Here is a tiny trained network, its code and every weight. The questions are about switching its units off for an input and a class, where a switched-off unit gives its printed mean instead of its output.

import numpy as np


def w(rows, s, z=0):
    codes = np.array(rows[::2]) - 128.0
    scale = np.full(codes.shape[1], s)
    scale[-1] = z or s
    return codes * scale


def norm(h):
    return h / np.sqrt((h * h).mean(-1, keepdims=True) + 1e-5)


def f(y):
    return np.maximum(y, 0)


def log_softmax(a):
    a = a - a.max(-1, keepdims=True)
    return a - np.log(np.exp(a).sum(-1, keepdims=True))


def net(x, mask):
    res = np.array(x, float).reshape(1, 5) / 4 @ E
    u = 0
    for l in range(3):
        y = f(norm(res) @ A[l][:, :-1].T + A[l][:, -1])
        res = res + np.where(mask[u : u + 9], y, B[l][:, -1]) @ B[l][:, :-1]
        u += 9
    return log_softmax(norm(res)[-1] @ U[:, :-1].T + U[:, -1])


A, B = {}, {}
E = w([
[103,215,155],'x0',
[154,125,255],'x1',
[129,129,130],'x2',
[45,105,155],'x3',
[129,125,127],'x4',
],0.0098)
A[0] = w([
[53,62,126,70],'0.n0',
[183,119,251,78],'0.n1',
[105,1,168,168],'0.n2',
[150,46,151,4],'0.n3',
[71,216,144,15],'0.n4',
[227,176,125,173],'0.n5',
[29,128,161,6],'0.n6',
[129,131,125,82],'0.n7',
[74,114,68,74],'0.n8',
],0.015,0.0035)
B[0] = w([
[166,81,214,197],'0.n0',
[16,151,104,253],'0.n1',
[160,60,84,238],'0.n2',
[186,123,38,170],'0.n3',
[248,197,72,197],'0.n4',
[174,86,205,238],'0.n5',
[202,101,192,193],'0.n6',
[143,124,112,128],'0.n7',
[83,93,132,207],'0.n8',
],0.014,0.0069)
A[1] = w([
[33,76,157,154],'1.n0',
[208,73,127,125],'1.n1',
[150,170,32,74],'1.n2',
[16,112,111,57],'1.n3',
[186,165,71,82],'1.n4',
[128,209,110,2],'1.n5',
[80,128,41,171],'1.n6',
[171,160,62,33],'1.n7',
[136,253,161,22],'1.n8',
],0.013,0.003)
B[1] = w([
[62,143,175,201],'1.n0',
[71,225,177,254],'1.n1',
[45,155,207,171],'1.n2',
[86,204,133,166],'1.n3',
[118,169,167,182],'1.n4',
[233,150,44,151],'1.n5',
[47,177,162,176],'1.n6',
[52,142,233,165],'1.n7',
[227,215,1,188],'1.n8',
],0.0064,0.0075)
A[2] = w([
[15,125,112,60],'2.n0',
[39,142,104,111],'2.n1',
[117,4,79,209],'2.n2',
[118,92,255,56],'2.n3',
[158,33,48,68],'2.n4',
[217,196,233,254],'2.n5',
[197,31,16,22],'2.n6',
[208,192,73,136],'2.n7',
[135,106,110,16],'2.n8',
],0.0097,0.0052)
B[2] = w([
[146,220,139,157],'2.n0',
[105,184,187,155],'2.n1',
[135,245,121,195],'2.n2',
[114,99,139,167],'2.n3',
[188,203,122,157],'2.n4',
[87,44,101,252],'2.n5',
[215,193,142,154],'2.n6',
[125,76,102,168],'2.n7',
[144,119,128,128],'2.n8',
],0.012,0.011)
U = w([
[102,158,160,254],'0',
[2,204,157,115],'1',
[212,205,85,62],'2',
[108,36,214,56],'3',
],0.013,0.0097)

Each question gives the input, the list of numbers given to net, and the class t.
The units are the neurons (one row each of A and B). Each row of codes is followed by its name. A weight is (code - 128) times the scale printed after its matrix; where a second scale follows, it is the last column's (A, B and U).
mask holds one flag per neuron, layer by layer. A switched-off neuron (its flag False) gives its mean, the last column of its row in B, instead of its output. The means were averaged over made-up inputs and are rounded, as every weight is.
A unit's drop is (log p(t) with every unit on - log p(t) with that unit switched off) / (log p(t) with every unit on - log p(t) with every unit switched off).
The circuit of an input: a set's keep is (log p(t) with only the set's units on - log p(t) with every unit switched off) / (log p(t) with every unit on - log p(t) with every unit switched off). Starting from the 12 units with the biggest drops (on a tie, the unit counted first), units are removed one at a time, each time the one whose removal leaves the highest keep (on an exact tie, the one counted first), for as long as the keep stays at least 0.8.
circuit, biggest first: the units of the circuit, biggest drop first
k most important neurons: the k neurons with the biggest drops, biggest first
top k neurons in layer l: the k neurons of layer l with the biggest drops, biggest first
input [-2,8,5,0,1], class 1: circuit, biggest first -> (0.n1)
input [8,-6,7,4,-4], class 2: top 3 neurons in layer 0 -> (0.n4, 0.n1, 0.n2)
input [-3,6,0,4,-5], class 1: 2 most important neurons -> (0.n1, 0.n5)
input [5,4,7,8,-1], class 3: 3 most important neurons -> (0.n6, 0.n4, 2.n5)
input [6,-7,-1,-7,1], class 1: 4 most important neurons -> (0.n6, 1.n2, 0.n0, 1.n7)
input [5,-5,5,-7,-6], class 3: top 2 neurons in layer 2 -> (2.n5, 2.n2)
input [-5,-1,4,5,-4], class 2: 2 most important neurons -> (0.n2, 0.n3)
input [1,-5,5,6,0], class 3: top 3 neurons in layer 0 -> (0.n0, 0.n6, 0.n1)
input [6,2,0,-8,4], class 3: circuit, biggest first -> (2.n5, 2.n2)
input [7,3,-5,8,4], class 3: top 2 neurons in layer 0 -> (0.n6, 0.n3)
input [-7,6,3,5,-5], class 2: 3 most important neurons -> (0.n3, 0.n2, 2.n2)
input [-1,3,-3,-6,-4], class 3: top 2 neurons in layer 0 -> (0.n5, 0.n8)
input [6,-3,-1,7,3], class 3: 4 most important neurons -> (0.n6, 2.n5, 0.n1, 2.n2)
input [7,0,-1,5,8], class 2: circuit, biggest first -> (0.n4)
input [-8,8,0,-2,-8], class 1: 2 most important neurons -> (0.n1, 0.n4)
input [-6,-4,4,1,-6], class 2: 2 most important neurons -> (0.n1, 0.n2)
input [7,-5,3,1,8], class 2: 2 most important neurons -> (0.n4, 0.n1)
input [-2,-3,-2,-5,6], class 3: 2 most important neurons -> (0.n1, 0.n5)
input [6,5,-3,3,-6], class 2: 2 most important neurons -> (0.n4, 1.n8)
input [-6,3,-3,-4,-7], class 2: circuit, biggest first -> (0.n3)
input [-8,3,-1,5,2], class 2: top 2 neurons in layer 0 -> (0.n3, 0.n2)
